Below is a small trained network, with its code and all its weights. Each question gives an input and a target symbol and asks what happens when units are switched off, that is, made to give their printed mean instead of their output.

import numpy as np


def w(rows, s, z=0):
    codes = np.array(rows[::2]) - 128.0
    scale = np.full(codes.shape[1], s)
    scale[-1] = z or s
    return codes * scale


def norm(h):
    return h / np.sqrt((h * h).mean(-1, keepdims=True) + 1e-5)


def f(y):
    return y / 2 * (1 + np.tanh(0.7978845608 * (y + 0.044715 * y**3)))


def softmax(a):
    e = np.exp(a - a.max(-1, keepdims=True))
    return e / e.sum(-1, keepdims=True)


def log_softmax(a):
    a = a - a.max(-1, keepdims=True)
    return a - np.log(np.exp(a).sum(-1, keepdims=True))


def net(x, mask):
    ids = ['ΘΛΠαβγδεζημφω'.index(c) for c in x.split()]
    T = len(ids)
    res = E[ids] + P[:T]
    u = 0
    for l in range(2):
        r = norm(res)
        for j in range(2):
            rows = slice(3 * j, 3 * j + 3)
            q, k, v = (r @ M[l][rows].T for M in (Q, K, V))
            z = softmax(np.where(np.tri(T) > 0, q @ k.T / 3**0.5, -1e9)) @ v
            o = O[l][rows]
            res = res + np.where(mask[u + j], z, o[:, -1]) @ o[:, :-1]
        u += 2
        y = f(norm(res) @ A[l][:, :-1].T + A[l][:, -1])
        res = res + np.where(mask[u : u + 8], y, B[l][:, -1]) @ B[l][:, :-1]
        u += 8
    return log_softmax(norm(res)[-1] @ U[:, :-1].T + U[:, -1])


Q, K, V, O, A, B = {}, {}, {}, {}, {}, {}
E = w([
[153,55,88,161,121,147],'Θ',
[121,144,147,169,138,185],'Λ',
[100,159,51,124,147,109],'Π',
[183,113,151,71,77,92],'α',
[152,192,203,134,45,47],'β',
[75,71,65,182,110,141],'γ',
[87,238,183,174,52,67],'δ',
[116,52,129,1,91,136],'ε',
[198,127,76,76,143,129],'ζ',
[175,214,145,172,181,148],'η',
[131,104,50,131,115,89],'μ',
[138,94,27,122,196,165],'φ',
[69,105,192,45,9,81],'ω',
],0.006)
P = w([
[123,130,190,127,165,122],'0',
[182,240,118,215,1,114],'1',
[151,248,122,204,20,172],'2',
[154,193,68,177,159,88],'3',
[168,148,78,172,138,107],'4',
[173,168,81,124,154,173],'5',
[174,176,83,111,158,179],'6',
[133,145,96,96,165,212],'7',
[146,146,129,89,164,215],'8',
[137,166,116,138,80,206],'9',
[112,164,144,128,93,238],'10',
],0.0037)
Q[0] = w([
[139,171,79,139,54,224],'0.h0',
[100,63,82,70,79,161],'0.h0',
[122,181,94,2,133,127],'0.h0',
[133,133,58,103,51,200],'0.h1',
[124,167,89,139,94,206],'0.h1',
[131,89,92,140,191,54],'0.h1',
],0.0058)
K[0] = w([
[92,12,167,84,240,139],'0.h0',
[205,126,87,54,141,190],'0.h0',
[200,72,79,68,142,164],'0.h0',
[31,40,149,123,209,137],'0.h1',
[103,120,153,93,222,116],'0.h1',
[141,172,100,193,1,67],'0.h1',
],0.0052)
V[0] = w([
[236,115,79,2,106,164],'0.h0',
[107,28,35,213,143,182],'0.h0',
[202,91,149,188,85,212],'0.h0',
[219,48,202,151,131,142],'0.h1',
[108,3,239,161,148,216],'0.h1',
[188,60,49,163,57,7],'0.h1',
],0.0044)
O[0] = w([
[125,135,109,253,145,130,234],'0.h0',
[46,124,219,139,83,98,79],'0.h0',
[146,135,131,141,107,73,147],'0.h0',
[204,142,127,163,157,55,100],'0.h1',
[107,173,107,108,179,37,1],'0.h1',
[132,80,207,151,161,165,165],'0.h1',
],0.0066,0.003)
A[0] = w([
[28,91,125,201,87,158,68],'0.n0',
[109,209,123,94,55,206,91],'0.n1',
[131,173,106,61,153,145,129],'0.n2',
[165,81,162,116,42,112,229],'0.n3',
[208,128,171,108,116,74,252],'0.n4',
[170,18,96,118,124,233,199],'0.n5',
[183,154,72,208,139,199,175],'0.n6',
[214,3,153,212,167,43,81],'0.n7',
],0.0038,0.0018)
B[0] = w([
[188,157,133,78,148,134,156],'0.n0',
[166,24,74,247,51,113,176],'0.n1',
[101,130,128,166,46,193,124],'0.n2',
[45,197,13,207,242,236,172],'0.n3',
[4,154,206,162,149,225,155],'0.n4',
[81,205,131,213,47,93,224],'0.n5',
[22,123,194,76,64,102,254],'0.n6',
[111,171,90,86,42,82,135],'0.n7',
],0.0034,0.0044)
Q[1] = w([
[143,37,169,125,201,94],'1.h0',
[196,42,119,87,138,3],'1.h0',
[107,188,110,232,99,101],'1.h0',
[76,224,178,148,106,111],'1.h1',
[190,89,176,53,173,71],'1.h1',
[186,89,191,87,150,22],'1.h1',
],0.005)
K[1] = w([
[137,89,73,159,47,204],'1.h0',
[10,1,82,184,97,151],'1.h0',
[175,68,213,44,133,90],'1.h0',
[219,93,76,150,199,108],'1.h1',
[218,135,207,249,37,142],'1.h1',
[187,235,108,163,10,152],'1.h1',
],0.0046)
V[1] = w([
[177,132,101,189,207,70],'1.h0',
[146,182,253,220,65,170],'1.h0',
[237,149,142,117,224,229],'1.h0',
[230,151,188,197,180,147],'1.h1',
[77,43,135,127,232,95],'1.h1',
[175,88,70,197,52,118],'1.h1',
],0.0059)
O[1] = w([
[135,123,159,227,135,129,115],'1.h0',
[163,51,133,99,138,120,255],'1.h0',
[47,100,69,160,2,73,172],'1.h0',
[118,66,107,144,116,93,124],'1.h1',
[137,146,197,173,50,126,37],'1.h1',
[69,145,88,144,202,91,177],'1.h1',
],0.0082,0.0054)
A[1] = w([
[72,82,59,223,182,64,99],'1.n0',
[170,128,139,124,74,2,248],'1.n1',
[158,179,82,73,176,156,240],'1.n2',
[33,162,58,164,116,87,116],'1.n3',
[13,118,113,126,135,76,126],'1.n4',
[200,181,220,239,160,131,255],'1.n5',
[68,146,160,136,108,182,179],'1.n6',
[105,175,103,111,149,237,159],'1.n7',
],0.0062,0.0023)
B[1] = w([
[250,167,184,142,87,154,254],'1.n0',
[51,53,120,88,168,155,148],'1.n1',
[105,100,131,166,193,89,189],'1.n2',
[172,144,234,45,119,107,209],'1.n3',
[133,208,158,107,133,70,186],'1.n4',
[2,64,86,80,151,83,206],'1.n5',
[158,165,62,176,62,158,155],'1.n6',
[202,167,147,242,133,141,190],'1.n7',
],0.0057,0.005)
U = w([
[39,63,246,98,213,26,38],'Θ',
[108,184,84,37,200,66,212],'Λ',
[77,220,158,178,207,63,168],'Π',
[81,78,221,143,78,191,75],'α',
[109,114,60,83,46,38,122],'β',
[128,125,36,91,149,210,109],'γ',
[119,162,254,22,172,187,63],'δ',
[204,51,146,207,159,49,47],'ε',
[148,187,88,146,72,234,77],'ζ',
[167,238,125,79,91,110,133],'η',
[9,145,171,194,102,115,128],'μ',
[117,35,90,102,89,144,183],'φ',
[148,99,153,216,110,55,253],'ω',
],0.0081,0.0033)

Each question gives the input, a string of symbols that net reads in full, and the target symbol t.
The units are the heads (3 rows each of Q, K, V and O) and the neurons (one row each of A and B). Each row of codes is followed by its name. A weight is (code - 128) times the scale printed after its matrix; where a second scale follows, it is the last column's (O, A, B and U).
mask holds one flag per unit, layer by layer, with each layer's heads first. A switched-off unit (its flag False) gives its mean, the last column of its rows in O or B, instead of its output. The means were averaged over made-up inputs and are rounded, as every weight is.
A unit's drop is (log p(t) with every unit on - log p(t) with that unit switched off) / (log p(t) with every unit on - log p(t) with every unit switched off).
The circuit of an input: a set's keep is (log p(t) with only the set's units on - log p(t) with every unit switched off) / (log p(t) with every unit on - log p(t) with every unit switched off). Starting from the 12 units with the biggest drops (on a tie, the unit counted first), units are removed one at a time, each time the one whose removal leaves the highest keep (on an exact tie, the one counted first), for as long as the keep stays at least 0.8.
units of the circuit, in order: the units of the circuit, biggest drop first
k most important neurons: the k neurons with the biggest drops, biggest first
k most important neurons of layer l: the k neurons of layer l with the biggest drops, biggest first
which heads matter: for each layer, one digit per head in row order, 1 if its drop is at least 0.15 and else 0, layers parted by /
input Λ β δ η φ ζ γ Λ φ Λ ζ, target Π: units of the circuit, in order	[0.h1, 1.h0, 0.h0]
input δ γ η ζ δ α ω η, target Λ: units of the circuit, in order	[1.h1, 0.h0]
input γ Λ ζ ω Π ω γ η, target δ: units of the circuit, in order	[0.h0]
input Λ β Θ, target Π: units of the circuit, in order	[0.h1, 1.h0]
input δ ω Π Θ Λ ζ δ, target Λ: units of the circuit, in order	[1.h1, 0.h0]
input ε ζ ζ γ φ Π ω ε Π η, target μ: 2 most important neurons of layer 1	[1.n5, 1.n0]
input α δ γ Π ζ, target ω: 3 most important neurons	[0.n5, 0.n1, 0.n4]
input ζ η β ε, target ε: which heads matter	10 / 11
input ζ Λ μ ζ ζ δ α, target ε: units of the circuit, in order	[0.h0, 1.h1, 1.n0]
input γ ω δ ζ γ δ Θ ζ ζ ζ, target δ: units of the circuit, in order	[1.h0, 0.h0]
input γ Π γ φ η, target δ: units of the circuit, in order	[0.h0, 1.h0]
input μ ζ ω ζ, target φ: units of the circuit, in order	[0.h1, 1.h0]
input ζ φ γ Λ Π, target ε: which heads matter	11 / 11
input ζ γ ε ζ μ η, target ε: which heads matter	11 / 11
input β ζ Π μ Π β β γ β, target β: 4 most important neurons	[0.n4, 1.n4, 0.n5, 1.n7]
input Π ε β μ Π ζ Θ φ ω, target γ: 2 most important neurons	[1.n3, 0.n5]
input ω ε β ζ δ ζ Π Θ, target ζ: which heads matter	11 / 01
input ε Π Θ β Λ δ δ α β, target μ: 2 most important neurons	[1.n5, 0.n3]
input φ δ β, target α: 2 most important neurons	[0.n6, 1.n5]
input η ε Π, target η: units of the circuit, in order	[1.n3]
input Λ Θ ζ β Θ α Λ μ, target Π: units of the circuit, in order	[0.h1, 1.h0]
input Λ γ Π β β β, target Π: units of the circuit, in order	[0.h1, 1.h0, 1.n0, 0.n3]
input β η μ Λ φ Π ζ δ ω η, target β: units of the circuit, in order	[1.h0, 0.h0]
input Θ ω α β Θ η α, target Θ: most important neuron	[0.n4]
input ζ μ γ φ δ ω β γ β φ, target ε: which heads matter	10 / 11
input ζ γ Λ β α Θ ω, target ε: 2 most important neurons of layer 0	[0.n3, 0.n6]
input ε ζ Λ ζ ζ δ ζ β η ε ε, target μ: 2 most important neurons	[0.n5, 1.n5]
input φ ζ ε γ μ η ζ β δ Π ζ, target α: most important neuron	[0.n5]
